[[151 100 128 139]
 [147 119 156 120]
 [144 125 155 124]
 [151 102 145 126]
 [149 113 155 120]]
|
[[119 156]
 [125 155]]

[[133 105 127]
 [129 128 128]
 [128 127 128]]
|
[[128 128]
 [127 128]]

[[133 118 135 123 136]
 [130 124 114 142 133]
 [149 103 111 139 122]
 [108 139 103 157 154]]
|
[[124 114]
 [103 111]]

[[137 136 121 144]
 [131 145 112 124]
 [143 122 158 136]]
|
[[145 112]
 [122 158]]

[[125 121 109]
 [101 131 130]
 [126 130 118]]
|
[[131 130]
 [130 118]]

[[112 142 149 144 147]
 [119 132 108 113 123]
 [155 125 123 124 107]]
|
[[132 108]
 [125 123]]
---
[[133 135 119 118 110 154]
 [145 135 136 134 114 154]
 [141 143 105 113 135 137]
 [111 124 118 108 143 113]
 [136 141 100 113 129 136]
 [103 110 139 130 120 115]
 [145 136 140 133 154 121]
 [129 134 105 118 110 145]
 [117 129 108 114 141 109]
 [121 127 101 132 107 126]
 [121 124 120 134 143  99]
 [105 112 132 133 108 123]]
|
[[154 110 118 119 135 133]
 [154 114 134 136 135 145]
 [137 135 113 105 143 141]
 [113 143 108 118 124 111]
 [136 129 113 100 141 136]
 [115 120 130 139 110 103]
 [121 154 133 140 136 145]
 [145 110 118 105 134 129]
 [109 141 114 108 129 117]
 [126 107 132 101 127 121]
 [ 99 143 134 120 124 121]
 [123 108 133 132 112 105]]

[[139 137 131 134]
 [134 132 125 131]
 [124 135 144 134]
 [131 145 152 136]
 [131 144 152 140]]
|
[[134 131 137 139]
 [131 125 132 134]
 [134 144 135 124]
 [136 152 145 131]
 [140 152 144 131]]

[[141 124 121]
 [139 120 116]
 [143 120 132]
 [131 124 157]
 [141 146 134]]
|
[[121 124 141]
 [116 120 139]
 [132 120 143]
 [157 124 131]
 [134 146 141]]

[[114 125 130 114 118 130 114 129]
 [111 122 137 115 117 129 112 127]
 [126 143 114 130 132 127 141 138]
 [132 121 123 138 136 136 130 134]
 [135 155 110 111 130 129 139 141]
 [121 137 125 136 135 147 135 124]
 [141 137 127 105 100 123 122 114]
 [126 137 124 137 136 121 142 143]
 [126 145 129 131 143 144 135 119]
 [128 146 125 132 142 141 138 120]
 [113 135 132 124 136 142 123 132]]
|
[[129 114 130 118 114 130 125 114]
 [127 112 129 117 115 137 122 111]
 [138 141 127 132 130 114 143 126]
 [134 130 136 136 138 123 121 132]
 [141 139 129 130 111 110 155 135]
 [124 135 147 135 136 125 137 121]
 [114 122 123 100 105 127 137 141]
 [143 142 121 136 137 124 137 126]
 [119 135 144 143 131 129 145 126]
 [120 138 141 142 132 125 146 128]
 [132 123 142 136 124 132 135 113]]

[[121 140 120 139 120 130 135 127 129 133 117 107 129 127 131]
 [130 123 134 129 131 130 132 127 125 132 131 151 130 131 122]]
|
[[131 127 129 107 117 133 129 127 135 130 120 139 120 140 121]
 [122 131 130 151 131 132 125 127 132 130 131 129 134 123 130]]

[[122 130  99 154 138 138 137 110 140 118 121 142 134 142]
 [130 129 149 112 123 121 120 139 119 142 140 115 132 121]
 [125 111 141 107 117 112 135 148 115 137 130 113 115 100]
 [123 127 114 144 137 136 124 117 133 129 129 129 142 138]
 [125 128 141 111 122 114 127 138 114 137 140 118 126 118]
 [139 127 140 128 137 131 116 134 124 119 117 134 117 129]]
|
[[142 134 142 121 118 140 110 137 138 138 154  99 130 122]
 [121 132 115 140 142 119 139 120 121 123 112 149 129 130]
 [100 115 113 130 137 115 148 135 112 117 107 141 111 125]
 [138 142 129 129 129 133 117 124 136 137 144 114 127 123]
 [118 126 118 140 137 114 138 127 114 122 111 141 128 125]
 [129 117 134 117 119 124 134 116 131 137 128 140 127 139]]

[[130 130 136 143 119 127 134 132 123 131 122 138 121]
 [127 133 138 145 121 146 126 125 123 128 131 131 127]
 [136 137 133 136 126 153 138 130 124 115 133 123 111]
 [130 110 136 124 140 141 115 120 135 134 118 131 141]
 [134 114 124 132 118 133 126 124 127 142 136 132 120]]
|
[[121 138 122 131 123 132 134 127 119 143 136 130 130]
 [127 131 131 128 123 125 126 146 121 145 138 133 127]
 [111 123 133 115 124 130 138 153 126 136 133 137 136]
 [141 131 118 134 135 120 115 141 140 124 136 110 130]
 [120 132 136 142 127 124 126 133 118 132 124 114 134]]

[[150 134 126 137 146 119 138 128 129 130 132 134 133 125 136 141]
 [131 128 133 122 135 124 133 128 130 128 133 125 131 125 140 132]
 [128 133 136 133 143 118 137 131 128 129 141 128 135 123 141 143]]
|
[[141 136 125 133 134 132 130 129 128 138 119 146 137 126 134 150]
 [132 140 125 131 125 133 128 130 128 133 124 135 122 133 128 131]
 [143 141 123 135 128 141 129 128 131 137 118 143 133 136 133 128]]

[[121 146 149 112 127 113 150 129 143]
 [128 129 128 128 128 128 129 128 128]
 [129 128 128 127 128 128 128 128 127]
 [128 128 128 128 128 127 128 129 128]
 [128 128 128 128 129 127 128 127 128]
 [131 126 134 129 123 127 134 125 121]
 [136 132 137 119 152 143 140 138 141]]
|
[[143 129 150 113 127 112 149 146 121]
 [128 128 129 128 128 128 128 129 128]
 [127 128 128 128 128 127 128 128 129]
 [128 129 128 127 128 128 128 128 128]
 [128 127 128 127 129 128 128 128 128]
 [121 125 134 127 123 129 134 126 131]
 [141 138 140 143 152 119 137 132 136]]
---
[[158 123 135]
 [128 140 126]]
|
[158 140]

[[113 126 141]
 [112 118 111]
 [116 131 106]
 [142 119 107]
 [139 115 114]]
|
[113 118 106]

[[135 129]
 [126 126]
 [136 147]
 [142 151]
 [140 158]]
|
[135 126]

[[123 127 123]
 [136 127 124]
 [109 127 106]
 [136 131 130]]
|
[123 127 106]

[[120 146]
 [100 136]]
|
[120 136]

[[137 123]
 [155 131]
 [137 122]]
|
[137 131]

[[126 122 115 138 124]
 [124 130 139 138 116]
 [126 131 131 113 142]
 [149 134 130 115 125]
 [132 111 137 120 122]]
|
[126 130 131 115 122]

[[115 122 141]
 [115 131 146]
 [115 125 128]
 [121 132 152]
 [133 123 134]]
|
[115 131 128]
---
[[129 128 134 134 123 131 117]
 [116 131 128 105 126 131 134]]
|
[[116 131 128 105 126 131 134]
 [129 128 134 134 123 131 117]]

[[130 134 154 145 126  99]
 [121 118 115 135 113 128]
 [111 144 151 144 148 118]
 [128 126 139 142 120 110]
 [131 136 155 144 125  98]
 [112 144 150 144 146 118]
 [134 115 100 124 100 145]]
|
[[111 144 151 144 148 118]
 [112 144 150 144 146 118]
 [121 118 115 135 113 128]
 [128 126 139 142 120 110]
 [130 134 154 145 126  99]
 [131 136 155 144 125  98]
 [134 115 100 124 100 145]]

[[139 130 125 154 132 121 134 119 128 135]
 [127 122 130 125 123 141 133 120 125 116]
 [120 142 126 134 133 119 135 137 139 135]]
|
[[120 142 126 134 133 119 135 137 139 135]
 [127 122 130 125 123 141 133 120 125 116]
 [139 130 125 154 132 121 134 119 128 135]]

[[107 115 145 128 132 136 130 105 142 132 125 113]
 [126 123 135 127 134 135 125 126 137 116 114 126]
 [111 115 142 132 126 133 117 113 145 120 122 115]
 [134 125 141 142 122 116 124 130 132 127 138 139]]
|
[[107 115 145 128 132 136 130 105 142 132 125 113]
 [111 115 142 132 126 133 117 113 145 120 122 115]
 [126 123 135 127 134 135 125 126 137 116 114 126]
 [134 125 141 142 122 116 124 130 132 127 138 139]]

[[141 110 124 131 131 147 128 132 143 138 128 142 139]
 [113 154 121 116 119 130 129 110 141 147 149 114 127]
 [128 120 126 122 122 118 158 144 129 123 131 119 139]
 [142 119 131 146 144 139 111 133 115 109 117 146 111]]
|
[[113 154 121 116 119 130 129 110 141 147 149 114 127]
 [128 120 126 122 122 118 158 144 129 123 131 119 139]
 [141 110 124 131 131 147 128 132 143 138 128 142 139]
 [142 119 131 146 144 139 111 133 115 109 117 146 111]]

[[125 155 118 141]
 [113 114 131 120]
 [120 121 134 127]
 [132 150 128 121]
 [137 129 123 134]
 [136 140 105 133]
 [119 153 128 134]
 [131 149 128 131]]
|
[[113 114 131 120]
 [119 153 128 134]
 [120 121 134 127]
 [125 155 118 141]
 [131 149 128 131]
 [132 150 128 121]
 [136 140 105 133]
 [137 129 123 134]]
